Below are the code and all the weights of a small trained network. Each question names an input and a class and asks about switching units off, where a switched-off unit gives its printed mean instead of its output.

import numpy as np


def w(rows, s, z=0):
    codes = np.array(rows[::2]) - 128.0
    scale = np.full(codes.shape[1], s)
    scale[-1] = z or s
    return codes * scale


def f(y):
    return y / 2 * (1 + np.tanh(0.7978845608 * (y + 0.044715 * y**3)))


def log_softmax(a):
    a = a - a.max(-1, keepdims=True)
    return a - np.log(np.exp(a).sum(-1, keepdims=True))


def net(x, mask):
    res = np.array(x, float).reshape(1, 6) / 4 @ E
    y = f(res @ A[0][:, :-1].T + A[0][:, -1])
    res = res + np.where(mask, y, B[0][:, -1]) @ B[0][:, :-1]
    return log_softmax(res[-1] @ U[:, :-1].T + U[:, -1])


A, B = {}, {}
E = w([
[128,128,129],'x0',
[128,128,128],'x1',
[127,128,128],'x2',
[43,51,2],'x3',
[233,178,7],'x4',
[206,17,168],'x5',
],0.0098)
A[0] = w([
[186,138,90,108],'n1',
[145,196,172,170],'n2',
[143,158,154,123],'n3',
[147,171,166,102],'n4',
[70,116,78,147],'n5',
[109,112,99,63],'n6',
[141,89,121,49],'n7',
[179,37,136,2],'n8',
[63,101,187,105],'n9',
[82,126,165,61],'n10',
[139,192,167,122],'n11',
[41,250,98,5],'n12',
[177,179,68,48],'n13',
[77,104,88,123],'n14',
[76,114,81,137],'n15',
],0.019,0.0066)
B[0] = w([
[71,174,103,194],'n1',
[157,76,94,224],'n2',
[152,113,103,169],'n3',
[169,102,103,187],'n4',
[163,76,104,218],'n5',
[134,108,122,152],'n6',
[144,139,168,144],'n7',
[118,149,230,201],'n8',
[83,178,50,227],'n9',
[92,164,80,176],'n10',
[176,91,113,203],'n11',
[102,143,252,251],'n12',
[87,162,86,206],'n13',
[170,95,117,204],'n14',
[165,93,105,209],'n15',
],0.016,0.014)
U = w([
[196,32,86,80],'0',
[30,184,43,50],'1',
[100,113,248,253],'2',
],0.015,0.004)

Each question gives the input, the list of numbers given to net, and the class t.
The units are the neurons (one row each of A and B). Each row of codes is followed by its name. A weight is (code - 128) times the scale printed after its matrix; where a second scale follows, it is the last column's (A, B and U).
mask holds one flag per neuron, in row order. A switched-off neuron (its flag False) gives its mean, the last column of its row in B, instead of its output. The means were averaged over made-up inputs and are rounded, as every weight is.
A unit's drop is (log p(t) with every unit on - log p(t) with that unit switched off) / (log p(t) with every unit on - log p(t) with every unit switched off).
The circuit of an input: a set's keep is (log p(t) with only the set's units on - log p(t) with every unit switched off) / (log p(t) with every unit on - log p(t) with every unit switched off). Starting from the 12 units with the biggest drops (on a tie, the unit counted first), units are removed one at a time, each time the one whose removal leaves the highest keep (on an exact tie, the one counted first), for as long as the keep stays at least 0.8.
units of the circuit, in order: the units of the circuit, biggest drop first
top k neurons: the k neurons with the biggest drops, biggest first
drop when u is switched off: that unit's drop, to one decimal
input [-8,7,7,0,7,-8], class 2: top neuron	n12
input [3,5,7,-7,6,-6], class 0: top 4 neurons	n2, n11, n4, n9
input [7,4,4,2,-8,7], class 1: top 2 neurons	n9, n12
input [-8,-5,6,-5,3,-5], class 0: top 3 neurons	n2, n11, n8
input [8,6,-4,-1,-8,-8], class 1: top 3 neurons	n9, n10, n8
input [4,0,-7,-8,-8,5], class 0: top 3 neurons	n2, n11, n4
input [3,3,2,-3,4,-2], class 1: top 2 neurons	n13, n5
input [-5,5,0,4,1,5], class 2: top 2 neurons	n8, n2
input [-7,2,-6,-1,5,5], class 1: top 2 neurons	n12, n1
input [5,8,7,-8,-8,8], class 0: top 3 neurons	n12, n2, n4
input [6,1,0,4,1,-4], class 0: top 4 neurons	n5, n8, n15, n14
input [-2,-7,2,-7,-8,-6], class 1: top 2 neurons	n9, n10
input [5,-6,-7,0,5,7], class 2: top 2 neurons	n8, n9
input [7,-2,-8,-1,-5,-8], class 2: units of the circuit, in order	n12
input [2,-6,-1,6,5,-7], class 2: top 2 neurons	n12, n2
input [-2,1,7,-8,4,-8], class 0: top 3 neurons	n2, n11, n4
input [6,4,-1,-2,-8,-5], class 1: drop when n9 is switched off	1.3
input [-5,-1,7,-3,8,4], class 1: drop when n11 is switched off	0.0
input [-7,-5,-4,-4,3,6], class 2: drop when n8 is switched off	0.4
input [4,0,6,-1,-8,-7], class 1: drop when n10 is switched off	2.0
input [5,8,-4,6,-7,8], class 2: units of the circuit, in order	n8
